A = [155 108 123 131 143 133 133 110 127 109 126 117 132 121 130 100]
The second entry from the right: 130
What is the third entry from the right?
Answer: 121
The third entry from the left -> 123

Read these off the grid that follows. Rows and columns are numbered from 1.
1) Give the entry in row 3 and column 1.
2) Give the entry just left of the smallest entry.
3) Give the entry just right of 139.
4) Give the entry at row 2, column 1.
5) Give the entry just right of the largest entry.
6) Give the entry in the bottom-right corner.
7) Give the top-right entry.
8) Give the bottom-left entry.
127	129	127	129	126	126	130	128	128	127	129	128	128	125	127
128	133	123	128	124	125	139	134	130	125	125	129	123	121	127
130	135	120	125	123	119	143	137	132	124	122	130	121	119	125
126	135	106	126	132	125	148	142	149	124	126	131	111	129	133
1) 130
2) 135
3) 134
4) 128
5) 124
6) 133
7) 127
8) 126

data = [138 127 148 130 118 105 113]
The last entry is 113
Report the second entry from the left.
A: 127
The third largest entry: 130

Questions about the matrix below.
1) Find the entry just left of the smallest entry.
2) Find the first entry in reading order.
3) Find the entry just right of 112.
4) Find the 3rd smallest entry.
[[125, 130, 109, 153, 101, 131, 115], [127, 127, 120, 138, 130, 135, 123], [127, 127, 120, 139, 129, 138, 123], [129, 126, 123, 139, 131, 130, 124], [126, 119, 126, 135, 124, 133, 126], [119, 113, 118, 128, 123, 122, 130], [117, 110, 117, 133, 126, 136, 131], [115, 113, 113, 134, 124, 124, 132], [133, 130, 144, 112, 140, 124, 135], [127, 130, 124, 131, 125, 114, 129], [123, 116, 134, 113, 124, 116, 137], [132, 131, 144, 106, 142, 113, 138]]
1) 153
2) 125
3) 140
4) 109

M =
[[127 121 123 129 128 131 127 129 131 130 133 128 119 118]
 [132 127 132 128 121 125 139 115 130 123 129 129 119 127]
 [131 134 140 131 124 125 141 121 127 119 122 122 136 143]
 [130 123 131 130 122 127 140 117 131 123 131 126 118 127]
 [132 130 128 126 123 126 131 121 128 129 127 135 119 123]
 [125 124 117 126 130 130 117 133 131 136 133 135 120 113]
 [121 122 115 127 135 133 112 141 130 139 132 129 130 117]
 [126 122 138 136 126 130 149 125 127 115 126 109 137 145]
 [126 133 125 127 133 129 117 136 127 133 126 129 138 130]
 [127 137 121 125 134 128 106 139 127 139 123 138 138 126]
 [122 126 118 127 135 132 110 142 128 139 130 129 136 123]
 [131 140 126 123 129 125 115 130 126 134 122 142 131 126]
 [129 137 129 128 130 125 123 130 127 129 123 132 136 133]
 [125 126 124 130 132 131 121 136 128 130 129 124 138 131]
 [132 134 141 130 123 124 142 118 127 118 122 124 133 142]
 [126 125 115 124 131 131 113 134 131 139 133 138 119 110]]
Counting starts at 1.
The entry in row 3 and column 1: 131
What is the bottom-left entry?
Answer: 126
The top entry of the column that holds the largest entry: 127
The entry at row 2, column 2: 127
The top-right entry: 118
The bottom-right entry is 110
What is the entry at row 2, column 1?
Answer: 132
The bottom entry of the column that holds the largest entry is 113
What is the entry in row 1 and column 1?
Answer: 127
The entry directly above the largest entry is 112
The entry in row 3 and column 2 -> 134
What is the entry directly above the smallest entry?
Answer: 117
The entry in row 1 and column 3 is 123
What is the entry at row 1, column 2?
Answer: 121
What is the entry directly below the smallest entry?
Answer: 110
What is the entry just left of the smallest entry?
Answer: 128
What is the entry just right of 109?
Answer: 137
The entry in row 3 and column 3 -> 140

Questions about the array below. Rows and columns are numbered from 1.
1) Find the bottom entry of the column that holds the largest entry.
2) Find the entry at row 2, column 1.
3) Find the top-right entry.
4) Find the entry in row 3 and column 1.
5) Find the entry at row 2, column 2.
6) Find the largest entry.
7) Find the entry at row 1, column 1.
8) Find the entry in row 3 and column 2.
[[140, 121, 145, 121, 121, 124, 127, 137, 123, 115, 139, 155],
 [119, 144, 125, 120, 127, 125, 155, 135, 147, 120, 134, 127],
 [110, 143, 119, 133, 118, 134, 154, 118, 137, 127, 133, 127],
 [143, 121, 111, 127, 135, 127, 112, 142, 129, 115, 135, 108],
 [121, 141, 115, 122, 139, 125, 140, 135, 148, 129, 124, 105],
 [124, 133, 101, 134, 129, 132, 130, 129, 135, 122, 133, 101],
 [145, 124, 117, 119, 137, 123, 118, 149, 136, 113, 136, 114],
 [135, 123, 104, 137, 118, 136, 123, 129, 122, 111, 146, 117],
 [126, 132, 146, 122, 118, 126, 145, 129, 130, 121, 135, 156],
 [136, 122, 106, 132, 134, 130, 114, 135, 128, 122, 131, 101],
 [125, 139, 143, 117, 124, 123, 150, 135, 140, 120, 134, 148],
 [121, 132, 133, 133, 110, 134, 146, 119, 124, 118, 142, 151],
 [137, 127, 115, 128, 117, 131, 134, 138, 129, 103, 150, 130],
 [136, 132, 146, 109, 139, 116, 133, 146, 141, 125, 125, 138],
 [139, 129, 131, 112, 145, 117, 123, 150, 142, 125, 123, 118],
 [117, 144, 138, 119, 126, 124, 155, 130, 145, 127, 129, 139]]
1) 139
2) 119
3) 155
4) 110
5) 144
6) 156
7) 140
8) 143

[[124 131 115 124 114 132 130 136 131 128 134]
 [123 136 119 125 132 125 139 123 128 128 115]
 [119 149 104 115 131 133 144 126 125 131 112]]
Indices start at 1.
The bottom-right entry: 112
The entry in row 3 and column 1 is 119
The entry at row 1, column 3: 115
The entry in row 2 and column 1: 123
Read off the entry just left of the centre entry.
A: 132
The entry just left of 130 is 132
The entry just left of 104 is 149
Read off the entry in the top-left corner.
A: 124
Read off the entry just left of 114.
A: 124
The top entry of the column that holds the largest entry: 131
Read off the entry directly above the largest entry.
A: 136
